Here is a tiny trained network, its code and every weight. The questions are about switching its units off for an input and a class, where a switched-off unit gives its printed mean instead of its output.

import numpy as np


def w(rows, s, z=0):
    codes = np.array(rows[::2]) - 128.0
    scale = np.full(codes.shape[1], s)
    scale[-1] = z or s
    return codes * scale


def norm(h):
    return h / np.sqrt((h * h).mean(-1, keepdims=True) + 1e-5)


def f(y):
    return y / 2 * (1 + np.tanh(0.7978845608 * (y + 0.044715 * y**3)))


def log_softmax(a):
    a = a - a.max(-1, keepdims=True)
    return a - np.log(np.exp(a).sum(-1, keepdims=True))


def net(x, mask):
    res = np.array(x, float).reshape(1, 8) / 4 @ E
    u = 0
    for l in range(4):
        y = f(norm(res) @ A[l][:, :-1].T + A[l][:, -1])
        res = res + np.where(mask[u : u + 7], y, B[l][:, -1]) @ B[l][:, :-1]
        u += 7
    return log_softmax(norm(res)[-1] @ U[:, :-1].T + U[:, -1])


A, B = {}, {}
E = w([
[129,126,128,126,129],'x0',
[142,127,130,150,100],'x1',
[177,129,195,216,223],'x2',
[98,223,157,150,96],'x3',
[208,146,254,35,88],'x4',
[120,121,123,113,143],'x5',
[147,127,132,148,100],'x6',
[5,61,247,156,101],'x7',
],0.0073)
A[0] = w([
[141,116,156,149,113,178],'L0N1',
[126,116,130,119,134,187],'L0N2',
[140,130,103,112,172,21],'L0N3',
[116,81,93,107,156,206],'L0N4',
[180,9,123,124,122,173],'L0N5',
[133,128,92,80,88,100],'L0N6',
[145,136,172,133,179,3],'L0N7',
],0.012,0.0034)
B[0] = w([
[136,174,101,133,166,173],'L0N1',
[149,147,115,135,90,162],'L0N2',
[154,130,98,173,109,126],'L0N3',
[72,224,141,174,81,212],'L0N4',
[89,254,182,134,117,253],'L0N5',
[114,115,83,43,83,212],'L0N6',
[161,121,152,151,97,144],'L0N7',
],0.0083,0.0035)
A[1] = w([
[43,52,14,111,179,181],'L1N1',
[105,254,168,210,93,221],'L1N2',
[47,34,186,123,158,104],'L1N3',
[58,11,133,87,111,1],'L1N4',
[84,165,206,155,75,135],'L1N5',
[218,214,75,151,52,96],'L1N6',
[134,134,143,63,128,44],'L1N7',
],0.0073,0.002)
B[1] = w([
[194,177,102,181,3,168],'L1N1',
[46,205,95,66,186,254],'L1N2',
[209,29,56,102,165,150],'L1N3',
[221,32,105,79,89,127],'L1N4',
[90,109,49,45,161,192],'L1N5',
[50,17,92,50,244,213],'L1N6',
[132,121,97,130,114,137],'L1N7',
],0.0061,0.006)
A[2] = w([
[22,99,195,150,104,154],'L2N1',
[234,201,76,148,137,151],'L2N2',
[119,123,137,44,103,12],'L2N3',
[199,89,255,51,90,133],'L2N4',
[136,199,28,120,159,148],'L2N5',
[147,134,125,123,120,2],'L2N6',
[56,89,219,174,79,161],'L2N7',
],0.0084,0.0048)
B[2] = w([
[198,44,76,23,186,185],'L2N1',
[145,18,109,58,131,185],'L2N2',
[105,150,83,212,119,148],'L2N3',
[214,232,6,148,112,206],'L2N4',
[152,83,124,60,148,254],'L2N5',
[81,48,186,255,131,101],'L2N6',
[242,52,38,80,155,161],'L2N7',
],0.0086,0.0059)
A[3] = w([
[186,147,177,210,208,165],'L3N1',
[36,70,26,204,146,157],'L3N2',
[77,113,85,222,122,116],'L3N3',
[132,188,30,30,168,253],'L3N4',
[178,121,132,176,254,162],'L3N5',
[91,126,46,178,171,118],'L3N6',
[106,64,218,129,106,86],'L3N7',
],0.0099,0.0037)
B[3] = w([
[44,99,69,164,2,137],'L3N1',
[231,194,190,135,156,151],'L3N2',
[169,206,144,96,119,128],'L3N3',
[98,100,208,228,159,252],'L3N4',
[58,115,91,78,29,154],'L3N5',
[177,136,190,49,95,143],'L3N6',
[167,136,151,44,136,123],'L3N7',
],0.0095,0.021)
U = w([
[196,41,82,54,189,179],'0',
[244,238,130,147,120,44],'1',
[86,149,153,132,149,195],'2',
[77,111,71,116,7,4],'3',
[124,116,151,173,124,209],'4',
[130,118,152,173,132,116],'5',
],0.013,0.002)

Each question gives the input, the list of numbers given to net, and the class t.
The units are the neurons (one row each of A and B). Each row of codes is followed by its name. A weight is (code - 128) times the scale printed after its matrix; where a second scale follows, it is the last column's (A, B and U).
mask holds one flag per neuron, layer by layer. A switched-off neuron (its flag False) gives its mean, the last column of its row in B, instead of its output. The means were averaged over made-up inputs and are rounded, as every weight is.
A unit's drop is (log p(t) with every unit on - log p(t) with that unit switched off) / (log p(t) with every unit on - log p(t) with every unit switched off).
The circuit of an input: a set's keep is (log p(t) with only the set's units on - log p(t) with every unit switched off) / (log p(t) with every unit on - log p(t) with every unit switched off). Starting from the 12 units with the biggest drops (on a tie, the unit counted first), units are removed one at a time, each time the one whose removal leaves the highest keep (on an exact tie, the one counted first), for as long as the keep stays at least 0.8.
circuit, biggest first: the units of the circuit, biggest drop first
unit that matters most: the unit with the biggest drop
k most important neurons: the k neurons with the biggest drops, biggest first
k most important neurons of layer l: the k neurons of layer l with the biggest drops, biggest first
input [6,-6,5,2,0,4,7,6], class 0: circuit, biggest first	[L2N1]
input [5,-2,-3,0,-3,4,-5,-3], class 4: 3 most important neurons of layer 1	[L1N1 L1N2 L1N5]
input [2,0,-4,4,4,-6,1,6], class 0: circuit, biggest first	[L2N1 L2N7]
input [-7,3,-3,4,-7,2,7,-2], class 1: 3 most important neurons	[L3N2 L0N5 L1N1]
input [-7,-6,-7,-8,-1,-1,4,-4], class 2: circuit, biggest first	[L0N5 L0N4 L3N5]
input [-5,8,8,-6,-7,-2,-1,-3], class 3: 2 most important neurons	[L3N5 L3N1]
input [-6,-5,8,-6,7,7,4,4], class 3: circuit, biggest first	[L3N1 L3N5 L3N4 L2N5]
input [7,-6,-6,-8,6,-1,-4,1], class 2: 3 most important neurons	[L0N5 L0N4 L3N2]
input [8,6,-8,3,8,4,1,7], class 1: 4 most important neurons of layer 2	[L2N4 L2N2 L2N5 L2N7]
input [0,5,8,-1,-6,-6,2,4], class 3: circuit, biggest first	[L3N5 L3N4]
input [-8,5,8,8,6,3,5,-4], class 2: circuit, biggest first	[L1N2 L1N6 L2N7]
input [7,-8,-1,8,8,-8,-3,5], class 1: 2 most important neurons of layer 0	[L0N4 L0N5]
input [1,-3,-7,6,5,-8,5,8], class 0: 3 most important neurons	[L2N1 L2N7 L0N5]
input [5,-2,6,-6,-5,7,-8,-6], class 4: unit that matters most	L0N4
input [-3,7,-5,-5,1,6,-4,7], class 0: 3 most important neurons	[L2N1 L2N7 L3N5]
input [6,0,8,5,-7,6,7,1], class 3: 3 most important neurons	[L3N5 L3N1 L3N4]
input [1,-2,6,8,-8,-3,6,6], class 1: circuit, biggest first	[L3N2 L3N4]
input [2,-6,8,7,-2,4,-4,6], class 3: 2 most important neurons	[L3N5 L3N1]
input [4,0,5,5,4,-2,-5,-8], class 0: 2 most important neurons	[L2N2 L0N5]
input [0,6,-2,-8,-1,7,-8,2], class 2: circuit, biggest first	[L0N5]
input [-7,-2,-1,3,-8,7,-6,6], class 1: 2 most important neurons	[L3N2 L1N1]
input [5,-5,6,-4,0,2,1,-3], class 3: 2 most important neurons of layer 2	[L2N1 L2N4]
input [-1,1,-2,2,-8,4,6,6], class 1: 2 most important neurons of layer 1	[L1N1 L1N6]
